In the rows, 128 means zero.
[129 135 113 108 119 161 163 150  90 122 123 115 117 147  75 121  77  75
 176 118 123 122 126 140 148 138 157 130 108  99]
G
[124 144 160 236 121 121 191  86 150 137 142 141  69 155 152  79 156 123
 166 120 130  84 149 114 140 119 123 143  79 131]
R
[ 98 154 111 142 138 183  95 149 130 107 134 133 127 169  77 130 121 103
 145 119 113 115 122 114 158 120 139 139 109  92]
G
[110 125 149 147 112 136 191  87 148 157 112 146  89 148 113  55 150 124
 173 114 102 106 138 140 216 124 127 125 107 135]
R
[132 126 119 168 132 137 164  84 121 131 116 139  81 149 190 129 170  88
 184 135 124 100 144 165 126 103  81 153 143 139]
F
[ 91 120 138 140 123 137 168 109 160 150 141 155 108 154 125 108 102 113
 137 125 128 109 145 133 154 121  98 129 100 149]
K
[130 154  90 131 148 177  85 170 124  76 143 154  93 167 127 116  95  69
 157 128  99 112 106 119 162 142 147 135 149  74]
G
[101 155 157 139 122 129 171 105 147 231 164 162  95 151 135  75 152 114
 141 172 126 104 107 120 153 118 128 150  87 146]
R
[ 95 110 161 144 136 118 247 113 153 173 147 139  68 114  84  80 149 150
 140 131 136 110 135 130 123 110 118 112  74 106]
K
[122 226  94 114 132 184  41 155 109  77 133 129 122 179  85 128  87  41
 149 127 108 130 141 114 151 138 159 131 145 107]
G
[105 141 120 158 122 139 131 105 103 121 119 128  64 192 137  61 158  46
 163  99 107  94 146 150 110 126 142 165 141 123]
K
[100 115 141 133 111 106 183  89 133 165 116 123 102 147  65  53 119 101
 137  96 113 109  99 140 113 125 141 129 133 103]
R
[135 145  98 134 127 144  81 136 100  95 127 148 147 127 149 159 114 111
 134 130 139 137   7 123 145 148 110 131 163 132]
N
[141  88  91 167 149 142 181 132 109 110 128 128 141 135 115 149  81 139
 166 152 136 130 108 136 144 134  63 161 144 109]
N
[138 125 120 137 119 153 132 117  88 100  97 103 101 131 185 166 174  92
 208 110 169 122 124 147 105 144 100 161 133 139]
N
[148 116 144 132 121 126 189 108 131 141 124 136  97 148 146 146 151 126
 165 135 145 120 124 148 131 137  76 157 102 133]
F
[156 129  38 149 119 172  84 147 108  52 113 126 107 123 185 193 130  87
 128 131 154 122 115 152 142 142 109  26 156 121]
N
[136 130 134 115 126 155 175 148 126 126 121 126 122 127  39 126  65 133
 124 121 129 134 115 120 139 141 146 121  72  75]
G
[118 144 109 175 113 152 106  98 155  91 121 161 112 175 200 143 172  73
 171 144 124  95 156 156 118 131  78 161 115 145]
F
[135  24 150 118 112 135 190 157  68 132 126 109 130 111  77 127 109 115
 152 141 114 162 115 138 131 179 147 120 135 103]
G
[ 97 118 167  98 111 125 173  98 127 153 120 121  75 168  99  39 134  99
 132 100 113 104 153 127 157 110 181 146 112 121]
K
[140 135 102 127 137 160 129 160  82  79 113 113 128  90  91 125  79 112
 142 149 124 150 119 141 159 149 138 125 136  93]
G
[123 130 122 147 125 116 144 101 124 132 140 142  80 156 120  38 152  80
 141  97 143 108 156 125 121 118  89 159 120 171]
R
[150 104 123 154 110 115 204 119 115 115 122 119  91 166 169 127 145 132
 195 114 122 103 135 133 118 126  87 164 125 138]
F
[133 146  62 140 103 176  60 116  86  73 125 142 104 137 174 169 142  73
 130 143 131 141 119 129 133 142  94 165 141 131]
N
[117 160 105 118  80 181 115 155 128  87 116 125 105 145 111 133  92  70
 155 127 115 128 135 118 132 159 167 119 118 116]
G
[131  73 122 148 108  97 168  86 137 105 127 147  70 165 225 109 144 107
 175 141 147  95 142 159 141 140  39 151 145 147]
F
[120 137 158 159 115 120 209  91 139 156 130 135  61 168 133  61 146 102
 151  92 112 108 145 137 144 139 120 156  79 122]
K
[ 90 141 133 136 126 143 180 102 129 147 107 131  47 175  80  83 176  68
 190 120  60  77 142 126 132 118 153 149  99 122]
K
[126 161 106 121 116 149  53 161 123 110 132 117 134 133 101 140 113 109
 135  98 113 138 128 118 132 139 149 129 136  98]
G
[116 145 151 128 134 150 173 124 137 157 137 112  83 166  72  66 106  93
 154 111  98 109 144 139 157 124 152 123  93  92]
K
[126 194  95 148 136 204  66 160 110  84 118 211 103 168  98 176  47  52
 153 118 107 114 104 132 158 127 146 148 130  72]
G
[136 118  64 154 122 143 121 113 147 118 130 160 119 159 201 122 110 109
 144 135 106 101 140 153 147 160  56 113 139 123]
K
